Here is a tiny trained network, its code and every weight. The questions are about switching its units off for an input and a class, where a switched-off unit gives its printed mean instead of its output.

import numpy as np


def w(rows, s, z=0):
    codes = np.array(rows[::2]) - 128.0
    scale = np.full(codes.shape[1], s)
    scale[-1] = z or s
    return codes * scale


def norm(h):
    return h / np.sqrt((h * h).mean(-1, keepdims=True) + 1e-5)


def f(y):
    return np.maximum(y, 0)


def log_softmax(a):
    a = a - a.max(-1, keepdims=True)
    return a - np.log(np.exp(a).sum(-1, keepdims=True))


def net(x, mask):
    res = np.array(x, float).reshape(1, 7) / 4 @ E
    u = 0
    for l in range(4):
        y = f(norm(res) @ A[l][:, :-1].T + A[l][:, -1])
        res = res + np.where(mask[u : u + 11], y, B[l][:, -1]) @ B[l][:, :-1]
        u += 11
    return log_softmax(norm(res)[-1] @ U[:, :-1].T + U[:, -1])


A, B = {}, {}
E = w([
[149,59,126,119,255,62,126],'x0',
[105,103,98,138,156,109,77],'x1',
[115,76,203,104,92,136,186],'x2',
[171,73,145,99,89,140,12],'x3',
[137,118,240,154,145,216,196],'x4',
[137,128,166,123,165,88,111],'x5',
[18,192,132,37,147,88,92],'x6',
],0.0089)
A[0] = w([
[138,152,99,191,181,97,199,179],'L0N0',
[127,140,78,122,82,164,128,115],'L0N1',
[8,176,113,154,47,127,55,13],'L0N2',
[136,156,115,102,129,125,157,37],'L0N3',
[139,124,99,104,161,67,56,73],'L0N4',
[81,202,56,76,184,133,188,5],'L0N5',
[183,122,47,134,42,184,111,31],'L0N6',
[140,108,153,197,101,113,131,88],'L0N7',
[86,159,128,129,125,140,93,56],'L0N8',
[119,114,84,69,121,192,131,87],'L0N9',
[104,150,96,124,143,140,150,101],'L0N10',
],0.012,0.0028)
B[0] = w([
[166,135,117,120,163,157,190,235],'L0N0',
[114,129,112,145,99,111,126,199],'L0N1',
[161,181,157,57,29,97,150,251],'L0N2',
[100,127,106,126,145,133,142,143],'L0N3',
[128,79,115,124,171,107,93,253],'L0N4',
[85,196,142,178,182,88,154,216],'L0N5',
[73,97,98,252,144,184,73,247],'L0N6',
[180,148,155,115,146,186,145,178],'L0N7',
[108,110,121,99,90,73,138,167],'L0N8',
[147,170,185,114,135,125,90,159],'L0N9',
[102,121,115,135,123,109,154,163],'L0N10',
],0.017,0.0063)
A[1] = w([
[112,122,150,79,49,169,76,91],'L1N0',
[145,183,89,71,51,122,99,51],'L1N1',
[206,125,110,107,186,27,73,44],'L1N2',
[108,140,146,181,132,94,95,84],'L1N3',
[57,154,80,96,200,155,106,86],'L1N4',
[204,192,151,118,184,130,151,113],'L1N5',
[100,154,79,75,48,169,136,115],'L1N6',
[166,113,66,38,219,54,2,65],'L1N7',
[71,160,64,1,79,194,76,5],'L1N8',
[74,91,196,48,96,196,144,146],'L1N9',
[220,83,56,224,68,166,169,57],'L1N10',
],0.01,0.0029)
B[1] = w([
[152,188,128,123,153,160,225,181],'L1N0',
[158,176,144,120,91,98,79,185],'L1N1',
[82,85,89,106,126,210,143,209],'L1N2',
[141,113,141,131,126,150,132,158],'L1N3',
[77,174,106,109,108,143,164,168],'L1N4',
[117,85,126,170,167,86,175,187],'L1N5',
[167,148,125,159,189,72,6,178],'L1N6',
[63,82,62,45,170,166,86,255],'L1N7',
[135,190,120,75,138,95,181,170],'L1N8',
[98,62,192,184,165,59,88,182],'L1N9',
[225,123,92,200,103,157,108,234],'L1N10',
],0.014,0.0076)
A[2] = w([
[114,142,99,191,29,121,109,156],'L2N0',
[98,186,47,121,104,119,97,147],'L2N1',
[85,51,244,112,147,140,88,137],'L2N2',
[93,93,103,55,171,164,75,63],'L2N3',
[63,168,137,83,6,104,78,58],'L2N4',
[140,104,148,146,42,212,78,95],'L2N5',
[100,38,148,202,122,63,128,159],'L2N6',
[119,91,170,115,106,189,175,179],'L2N7',
[192,172,142,116,90,128,164,103],'L2N8',
[105,109,152,76,83,152,72,45],'L2N9',
[63,49,69,47,99,160,109,6],'L2N10',
],0.013,0.0019)
B[2] = w([
[102,145,134,144,127,133,65,233],'L2N0',
[114,103,253,136,98,158,165,229],'L2N1',
[99,109,183,123,47,96,144,206],'L2N2',
[90,60,95,105,169,119,105,252],'L2N3',
[234,145,148,119,203,26,42,227],'L2N4',
[51,108,67,174,87,92,129,216],'L2N5',
[112,167,212,68,61,177,148,205],'L2N6',
[150,80,112,98,89,35,112,175],'L2N7',
[118,90,107,103,183,151,95,190],'L2N8',
[129,154,128,175,208,114,165,175],'L2N9',
[97,71,143,147,217,157,105,255],'L2N10',
],0.018,0.0072)
A[3] = w([
[149,226,130,63,110,127,65,86],'L3N0',
[79,166,168,140,140,152,101,172],'L3N1',
[134,144,78,144,182,202,142,80],'L3N2',
[93,160,114,90,146,138,155,92],'L3N3',
[100,146,157,105,146,175,94,50],'L3N4',
[105,196,147,143,175,84,141,80],'L3N5',
[131,124,118,73,165,207,102,129],'L3N6',
[249,127,98,108,146,163,176,5],'L3N7',
[202,113,153,106,156,189,53,185],'L3N8',
[122,169,58,173,61,213,84,78],'L3N9',
[89,187,76,109,151,105,228,96],'L3N10',
],0.016,0.0023)
B[3] = w([
[206,156,159,161,226,91,76,212],'L3N0',
[211,60,43,100,108,89,146,199],'L3N1',
[127,104,231,68,82,39,107,215],'L3N2',
[105,120,60,147,128,106,184,163],'L3N3',
[159,54,87,190,156,60,185,161],'L3N4',
[95,217,64,97,128,129,126,215],'L3N5',
[68,97,110,128,171,137,99,198],'L3N6',
[204,149,132,77,219,239,67,188],'L3N7',
[46,190,112,148,101,118,209,217],'L3N8',
[95,146,45,175,8,201,41,254],'L3N9',
[62,170,75,115,21,172,212,197],'L3N10',
],0.016,0.0078)
U = w([
[18,17,80,102,227,133,96,147],'0',
[153,225,153,124,172,19,51,96],'1',
[115,74,235,120,54,102,153,86],'2',
[53,219,53,112,119,132,238,91],'3',
[113,114,68,230,50,196,50,253],'4',
[224,103,147,122,191,250,170,21],'5',
],0.013,0.0023)

Each question gives the input, the list of numbers given to net, and the class t.
The units are the neurons (one row each of A and B). Each row of codes is followed by its name. A weight is (code - 128) times the scale printed after its matrix; where a second scale follows, it is the last column's (A, B and U).
mask holds one flag per neuron, layer by layer. A switched-off neuron (its flag False) gives its mean, the last column of its row in B, instead of its output. The means were averaged over made-up inputs and are rounded, as every weight is.
A unit's drop is (log p(t) with every unit on - log p(t) with that unit switched off) / (log p(t) with every unit on - log p(t) with every unit switched off).
The circuit of an input: a set's keep is (log p(t) with only the set's units on - log p(t) with every unit switched off) / (log p(t) with every unit on - log p(t) with every unit switched off). Starting from the 12 units with the biggest drops (on a tie, the unit counted first), units are removed one at a time, each time the one whose removal leaves the highest keep (on an exact tie, the one counted first), for as long as the keep stays at least 0.8.
circuit, biggest first: the units of the circuit, biggest drop first
top k neurons: the k neurons with the biggest drops, biggest first
k most important neurons of layer l: the k neurons of layer l with the biggest drops, biggest first
drop when u is switched off: that unit's drop, to one decimal
input [-6,-7,2,-4,8,5,6], class 2: circuit, biggest first -> L1N9; L2N2
input [3,-5,6,5,-8,3,-7], class 4: circuit, biggest first -> L1N10
input [-5,0,-2,-5,4,-2,3], class 1: circuit, biggest first -> L0N2; L2N4
input [-1,-5,4,-8,5,-6,-2], class 5: top 2 neurons -> L3N7; L2N5
input [-7,-3,6,7,8,-2,3], class 2: top 2 neurons -> L1N9; L2N2
input [-5,-4,5,-7,1,0,-3], class 5: 2 most important neurons of layer 0 -> L0N6; L0N0
input [-4,-3,-2,-4,5,7,-1], class 5: top 2 neurons -> L0N0; L0N5
input [4,-8,7,-6,6,3,5], class 3: 2 most important neurons of layer 0 -> L0N5; L0N0
input [7,7,-3,-5,1,4,-5], class 5: top 3 neurons -> L0N0; L3N7; L2N10
input [-2,6,-3,2,-2,4,8], class 1: top 3 neurons -> L0N2; L2N4; L1N1
input [-2,-4,-5,-7,-2,-5,5], class 3: top 2 neurons -> L0N5; L3N10
input [-4,-6,2,-6,6,-1,-1], class 5: top 2 neurons -> L0N0; L2N5
input [5,-7,4,3,-3,6,-5], class 5: top 3 neurons -> L0N7; L0N4; L1N5
input [-1,1,6,3,5,4,-8], class 2: top 2 neurons -> L0N6; L1N9
input [2,-6,0,-8,4,-5,-6], class 5: top neuron -> L3N7
input [1,0,8,-1,4,6,-6], class 2: drop when L1N0 is switched off -> 0.2
input [4,-8,6,4,3,3,-6], class 2: drop when L2N2 is switched off -> 0.1
input [2,5,0,-3,2,0,6], class 3: drop when L2N8 is switched off -> 0.0
input [5,2,-5,-1,1,-7,-3], class 5: drop when L3N7 is switched off -> 0.4
input [-3,5,-8,-3,6,6,-6], class 5: most important neuron of layer 0 -> L0N0
